Here is a tiny trained network, its code and every weight. The questions are about switching its units off for an input and a class, where a switched-off unit gives its printed mean instead of its output.

import numpy as np


def w(rows, s, z=0):
    codes = np.array(rows[::2]) - 128.0
    scale = np.full(codes.shape[1], s)
    scale[-1] = z or s
    return codes * scale


def f(y):
    return np.maximum(y, 0)


def log_softmax(a):
    a = a - a.max(-1, keepdims=True)
    return a - np.log(np.exp(a).sum(-1, keepdims=True))


def net(x, mask):
    res = np.array(x, float).reshape(1, 3) / 4 @ E
    y = f(res @ A[0][:, :-1].T + A[0][:, -1])
    res = res + np.where(mask, y, B[0][:, -1]) @ B[0][:, :-1]
    return log_softmax(res[-1] @ U[:, :-1].T + U[:, -1])


A, B = {}, {}
E = w([
[150,69,12,25,66,62,130,109,120],'x0',
[178,62,194,40,99,191,229,196,89],'x1',
[99,254,139,88,168,117,208,7,5],'x2',
],0.01)
A[0] = w([
[113,106,92,186,147,132,55,102,120,143],'N0',
[108,160,109,155,147,108,103,94,169,147],'N1',
[135,113,84,115,120,111,133,142,112,213],'N2',
[133,67,235,30,111,184,215,212,111,125],'N3',
[130,160,51,225,135,123,54,100,114,95],'N4',
[141,93,33,64,122,89,138,122,103,109],'N5',
[150,104,112,134,118,157,69,193,158,87],'N6',
[92,97,128,117,125,133,112,191,155,130],'N7',
[128,134,100,146,143,135,114,120,130,223],'N8',
[139,95,124,123,123,166,187,159,74,98],'N9',
[151,172,155,178,139,164,126,139,134,194],'N10',
[95,152,249,247,143,173,121,158,112,127],'N11',
[155,145,193,184,172,121,138,157,140,91],'N12',
[126,111,119,164,118,108,143,116,117,115],'N13',
[125,158,162,115,154,134,151,86,87,132],'N14',
[135,137,142,113,127,128,125,152,114,255],'N15',
[107,178,156,73,174,110,164,93,88,107],'N16',
[142,44,137,177,127,121,73,217,195,146],'N17',
[113,103,18,64,107,94,118,137,134,136],'N18',
[108,143,109,132,119,112,98,123,148,116],'N19',
[138,173,133,152,109,64,73,117,147,107],'N20',
[148,204,104,129,114,132,173,75,97,129],'N21',
],0.012)
B[0] = w([
[151,144,135,171,157,89,143,145,148,185],'N0',
[131,145,109,169,154,102,134,133,163,180],'N1',
[103,71,185,94,128,141,138,95,188,182],'N2',
[157,178,86,206,195,63,116,184,198,234],'N3',
[156,184,89,174,173,109,132,189,158,196],'N4',
[143,150,104,59,123,184,63,130,149,188],'N5',
[124,159,88,147,102,150,130,139,43,185],'N6',
[100,157,122,151,111,143,137,110,91,177],'N7',
[97,65,182,166,108,77,174,100,196,184],'N8',
[121,164,108,170,139,114,102,154,146,161],'N9',
[122,84,159,86,120,135,126,96,189,187],'N10',
[150,115,108,9,107,158,56,124,165,223],'N11',
[151,144,87,67,145,185,100,121,135,168],'N12',
[129,145,138,124,129,151,144,179,133,133],'N13',
[122,129,99,137,95,145,148,118,82,178],'N14',
[84,45,248,174,104,86,184,31,201,195],'N15',
[113,145,83,165,93,148,127,123,51,187],'N16',
[109,143,108,139,75,139,167,76,17,253],'N17',
[160,130,124,46,130,162,82,113,169,202],'N18',
[148,130,131,148,147,116,100,167,151,153],'N19',
[134,155,110,160,161,117,123,177,137,168],'N20',
[128,139,113,149,78,132,146,120,47,190],'N21',
],0.018,0.022)
U = w([
[170,191,73,252,179,53,109,174,199,145],'0',
[155,122,99,18,88,225,17,94,180,140],'1',
[71,157,64,201,34,176,176,82,1,117],'2',
[53,31,251,173,98,86,197,69,206,254],'3',
[131,138,196,144,143,151,152,204,107,77],'4',
[114,72,134,149,222,148,153,148,49,79],'5',
[104,83,160,109,173,159,99,196,81,76],'6',
],0.0083,0.0044)

Each question gives the input, the list of numbers given to net, and the class t.
The units are the neurons (one row each of A and B). Each row of codes is followed by its name. A weight is (code - 128) times the scale printed after its matrix; where a second scale follows, it is the last column's (A, B and U).
mask holds one flag per neuron, in row order. A switched-off neuron (its flag False) gives its mean, the last column of its row in B, instead of its output. The means were averaged over made-up inputs and are rounded, as every weight is.
A unit's drop is (log p(t) with every unit on - log p(t) with that unit switched off) / (log p(t) with every unit on - log p(t) with every unit switched off).
The circuit of an input: a set's keep is (log p(t) with only the set's units on - log p(t) with every unit switched off) / (log p(t) with every unit on - log p(t) with every unit switched off). Starting from the 12 units with the biggest drops (on a tie, the unit counted first), units are removed one at a time, each time the one whose removal leaves the highest keep (on an exact tie, the one counted first), for as long as the keep stays at least 0.8.
units of the circuit, in order: the units of the circuit, biggest drop first
k most important neurons: the k neurons with the biggest drops, biggest first
drop of u: that unit's drop, to one decimal
input [-3,-4,-7], class 2: most important neuron : (N17)
input [7,-5,-8], class 2: 4 most important neurons : (N17, N11, N6, N7)
input [4,4,0], class 0: 3 most important neurons : (N3, N11, N10)
input [-6,-4,-5], class 1: 2 most important neurons : (N11, N3)
input [8,8,-3], class 0: 3 most important neurons : (N3, N11, N9)
input [6,1,-8], class 2: 2 most important neurons : (N17, N11)
input [-6,3,-6], class 1: 2 most important neurons : (N11, N12)
input [7,-3,7], class 1: 3 most important neurons : (N5, N18, N17)
input [-3,-4,-5], class 2: 3 most important neurons : (N17, N3, N6)
input [3,3,-4], class 2: 3 most important neurons : (N11, N17, N10)
input [3,7,-8], class 2: 2 most important neurons : (N17, N6)
input [8,3,8], class 1: 2 most important neurons : (N5, N18)
input [-8,2,7], class 1: 2 most important neurons : (N11, N17)
input [-8,-5,-4], class 1: units of the circuit, in order : (N11)
input [-2,2,-5], class 2: drop of N17 : 0.5
input [-5,2,4], class 1: drop of N11 : 1.4
input [-3,5,3], class 0: drop of N3 : 2.8
